Here is a tiny trained network, its code and every weight. The questions are about switching its units off for an input and a class, where a switched-off unit gives its printed mean instead of its output.

import numpy as np


def w(rows, s, z=0):
    codes = np.array(rows[::2]) - 128.0
    scale = np.full(codes.shape[1], s)
    scale[-1] = z or s
    return codes * scale


def f(y):
    return y / 2 * (1 + np.tanh(0.7978845608 * (y + 0.044715 * y**3)))


def log_softmax(a):
    a = a - a.max(-1, keepdims=True)
    return a - np.log(np.exp(a).sum(-1, keepdims=True))


def net(x, mask):
    res = np.array(x, float).reshape(1, 7) / 4 @ E
    y = f(res @ A[0][:, :-1].T + A[0][:, -1])
    res = res + np.where(mask, y, B[0][:, -1]) @ B[0][:, :-1]
    return log_softmax(res[-1] @ U[:, :-1].T + U[:, -1])


A, B = {}, {}
E = w([
[156,157,83,93,171,135,187,115,112,81],'x0',
[131,136,63,108,151,208,199,163,95,134],'x1',
[124,186,98,119,124,104,94,45,8,139],'x2',
[213,157,177,187,201,166,150,107,151,228],'x3',
[143,188,150,201,88,159,67,164,130,90],'x4',
[123,154,54,217,122,123,114,134,179,110],'x5',
[29,187,148,98,158,84,158,116,178,121],'x6',
],0.012)
A[0] = w([
[73,33,137,87,96,132,171,121,116,129,253],'n1',
[132,194,39,123,86,141,137,187,95,50,185],'n2',
[87,199,125,88,131,107,134,53,113,142,180],'n3',
[146,159,186,179,119,123,137,165,181,157,112],'n4',
[147,86,134,130,48,142,91,134,142,62,210],'n5',
[138,178,177,188,209,152,196,109,126,182,227],'n6',
[189,80,254,110,155,102,135,130,84,197,173],'n7',
[228,129,51,200,131,152,111,98,46,100,83],'n8',
[86,127,176,141,74,82,55,123,184,125,125],'n9',
[162,148,136,185,106,192,131,184,207,182,176],'n10',
],0.0095,0.0042)
B[0] = w([
[156,49,151,54,97,96,189,149,134,139,233],'n1',
[63,112,74,169,63,157,243,162,15,180,239],'n2',
[100,240,104,75,125,23,248,97,120,55,214],'n3',
[108,153,134,192,157,115,59,197,153,150,199],'n4',
[113,37,137,245,74,139,54,156,86,79,209],'n5',
[122,181,83,71,254,138,99,141,164,113,253],'n6',
[232,190,223,77,136,168,101,164,124,71,244],'n7',
[130,127,55,138,132,161,87,48,99,215,232],'n8',
[139,118,124,174,61,73,91,140,198,88,226],'n9',
[64,111,141,106,166,166,21,169,149,207,242],'n10',
],0.009,0.013)
U = w([
[54,162,161,141,208,144,73,200,220,174,119],'0',
[79,88,150,215,32,80,49,124,181,66,168],'1',
[159,16,113,9,183,123,189,141,181,152,107],'2',
[38,87,123,141,87,191,196,184,47,114,4],'3',
[131,126,90,166,122,164,82,15,61,217,188],'4',
[2,182,134,66,130,18,161,51,92,48,252],'5',
[215,200,167,91,208,141,100,87,116,86,26],'6',
[160,83,230,64,63,149,67,166,69,91,112],'7',
],0.0096,0.0033)

Each question gives the input, the list of numbers given to net, and the class t.
The units are the neurons (one row each of A and B). Each row of codes is followed by its name. A weight is (code - 128) times the scale printed after its matrix; where a second scale follows, it is the last column's (A, B and U).
mask holds one flag per neuron, in row order. A switched-off neuron (its flag False) gives its mean, the last column of its row in B, instead of its output. The means were averaged over made-up inputs and are rounded, as every weight is.
A unit's drop is (log p(t) with every unit on - log p(t) with that unit switched off) / (log p(t) with every unit on - log p(t) with every unit switched off).
The circuit of an input: a set's keep is (log p(t) with only the set's units on - log p(t) with every unit switched off) / (log p(t) with every unit on - log p(t) with every unit switched off). Starting from all 10 units, units are removed one at a time, each time the one whose removal leaves the highest keep (on an exact tie, the one counted first), for as long as the keep stays at least 0.8.
circuit, biggest first: the units of the circuit, biggest drop first
k most important neurons: the k neurons with the biggest drops, biggest first
drop of u: that unit's drop, to one decimal
input [-8,4,-8,-8,-1,-4,8], class 1: circuit, biggest first	(n9)
input [-3,-5,-1,8,6,-6,-7], class 6: 4 most important neurons	(n7 n2 n6 n8)
input [5,-5,-1,1,7,6,-4], class 4: 2 most important neurons	(n8 n2)
input [-4,6,4,8,5,-6,8], class 6: 2 most important neurons	(n7 n3)
input [8,1,4,5,5,3,4], class 5: 2 most important neurons	(n3 n7)
input [-2,-2,-7,-5,-4,-2,6], class 2: 2 most important neurons	(n1 n4)
input [-6,0,-2,-5,8,-7,-4], class 1: 2 most important neurons	(n5 n9)
input [6,7,4,-4,3,2,4], class 3: 2 most important neurons	(n2 n6)
input [-4,4,-1,-5,5,-4,7], class 3: 2 most important neurons	(n2 n6)
input [1,-2,4,0,2,-3,-6], class 4: drop of n2	0.0
input [-1,-4,0,6,1,-2,-8], class 6: drop of n7	2.4
input [-4,-8,-4,1,-6,-3,-1], class 7: drop of n7	1.4
